Here is a tiny trained network, its code and every weight. The questions are about switching its units off for an input and a class, where a switched-off unit gives its printed mean instead of its output.

import numpy as np


def w(rows, s, z=0):
    codes = np.array(rows[::2]) - 128.0
    scale = np.full(codes.shape[1], s)
    scale[-1] = z or s
    return codes * scale


def f(y):
    return y / 2 * (1 + np.tanh(0.7978845608 * (y + 0.044715 * y**3)))


def log_softmax(a):
    a = a - a.max(-1, keepdims=True)
    return a - np.log(np.exp(a).sum(-1, keepdims=True))


def net(x, mask):
    res = np.array(x, float).reshape(1, 4) / 4 @ E
    y = f(res @ A[0][:, :-1].T + A[0][:, -1])
    res = res + np.where(mask, y, B[0][:, -1]) @ B[0][:, :-1]
    return log_softmax(res[-1] @ U[:, :-1].T + U[:, -1])


A, B = {}, {}
E = w([
[58,104,253,37,82,187,93,121,150,156],'x0',
[58,179,136,118,96,177,184,130,36,48],'x1',
[157,174,94,135,45,91,123,200,61,180],'x2',
[96,41,109,78,103,140,119,254,114,107],'x3',
],0.0093)
A[0] = w([
[46,73,165,64,83,202,118,195,134,118,26],'neuron 0',
[175,133,43,201,204,74,175,76,145,131,151],'neuron 1',
[225,143,109,170,86,73,64,127,134,210,205],'neuron 2',
[191,91,110,190,215,127,124,123,203,123,252],'neuron 3',
[114,183,51,187,107,109,199,175,44,76,159],'neuron 4',
[170,57,102,99,109,24,73,254,110,142,251],'neuron 5',
[67,212,114,157,95,174,202,162,73,129,163],'neuron 6',
[110,137,93,126,84,151,180,159,69,127,217],'neuron 7',
[94,11,87,87,102,174,127,213,152,115,218],'neuron 8',
],0.0067,0.0028)
B[0] = w([
[76,253,125,154,201,64,148,162,39,63,215],'neuron 0',
[61,239,128,158,140,118,90,160,109,43,250],'neuron 1',
[78,139,160,170,119,67,122,191,147,195,236],'neuron 2',
[50,218,91,116,151,162,67,87,149,177,238],'neuron 3',
[217,135,183,134,119,146,198,73,113,111,236],'neuron 4',
[47,60,140,86,102,137,46,153,198,202,254],'neuron 5',
[151,171,117,113,148,190,150,100,101,128,207],'neuron 6',
[153,151,148,88,130,165,137,100,163,158,195],'neuron 7',
[53,135,84,95,201,131,67,39,92,72,231],'neuron 8',
],0.0076,0.0086)
U = w([
[136,125,135,164,85,104,123,195,182,191,128],'0',
[86,144,86,125,155,159,77,105,129,118,241],'1',
[116,178,102,170,153,77,154,174,63,57,51],'2',
[156,80,169,102,131,170,133,51,183,143,218],'3',
[137,2,90,135,93,96,131,195,136,136,1],'4',
[252,129,111,147,119,180,225,130,86,98,44],'5',
],0.0091,0.0034)

Each question gives the input, the list of numbers given to net, and the class t.
The units are the neurons (one row each of A and B). Each row of codes is followed by its name. A weight is (code - 128) times the scale printed after its matrix; where a second scale follows, it is the last column's (A, B and U).
mask holds one flag per neuron, in row order. A switched-off neuron (its flag False) gives its mean, the last column of its row in B, instead of its output. The means were averaged over made-up inputs and are rounded, as every weight is.
A unit's drop is (log p(t) with every unit on - log p(t) with that unit switched off) / (log p(t) with every unit on - log p(t) with every unit switched off).
The circuit of an input: a set's keep is (log p(t) with only the set's units on - log p(t) with every unit switched off) / (log p(t) with every unit on - log p(t) with every unit switched off). Starting from all 9 units, units are removed one at a time, each time the one whose removal leaves the highest keep (on an exact tie, the one counted first), for as long as the keep stays at least 0.8.
units of the circuit, in order: the units of the circuit, biggest drop first
most important unit: the unit with the biggest drop
k most important neurons: the k neurons with the biggest drops, biggest first
drop of u: that unit's drop, to one decimal
input [0,-4,7,-6], class 0: most important unit => neuron 2
input [-1,-5,0,0], class 0: units of the circuit, in order => [neuron 8; neuron 2]
input [3,4,-3,3], class 2: 3 most important neurons => [neuron 0; neuron 5; neuron 3]
input [4,4,-6,-7], class 3: units of the circuit, in order => [neuron 1; neuron 0]
input [4,1,-5,2], class 2: 2 most important neurons => [neuron 0; neuron 5]
input [4,3,-4,8], class 2: 2 most important neurons => [neuron 0; neuron 3]
input [-4,5,1,-8], class 5: units of the circuit, in order => [neuron 4; neuron 8]
input [-8,5,-2,3], class 5: units of the circuit, in order => [neuron 4; neuron 0]
input [6,5,-5,-8], class 3: 4 most important neurons => [neuron 1; neuron 0; neuron 3; neuron 8]
input [3,-1,-1,-6], class 3: 3 most important neurons => [neuron 0; neuron 1; neuron 8]
input [6,2,-8,3], class 2: 3 most important neurons => [neuron 0; neuron 5; neuron 3]
input [0,-2,2,3], class 4: 2 most important neurons => [neuron 1; neuron 3]
input [8,-8,-3,3], class 1: 2 most important neurons => [neuron 0; neuron 8]
input [4,-7,5,8], class 1: units of the circuit, in order => [neuron 8]
input [1,-5,2,-3], class 0: 2 most important neurons => [neuron 8; neuron 2]
input [4,4,-3,5], class 2: 2 most important neurons => [neuron 0; neuron 5]
input [-5,4,2,8], class 1: 2 most important neurons => [neuron 5; neuron 8]
input [0,4,1,-3], class 5: drop of neuron 5 => 0.1
input [-7,5,8,-2], class 5: drop of neuron 4 => 0.4
input [8,-5,-7,2], class 1: drop of neuron 0 => 0.6
input [0,-5,8,-8], class 0: units of the circuit, in order => [neuron 2]
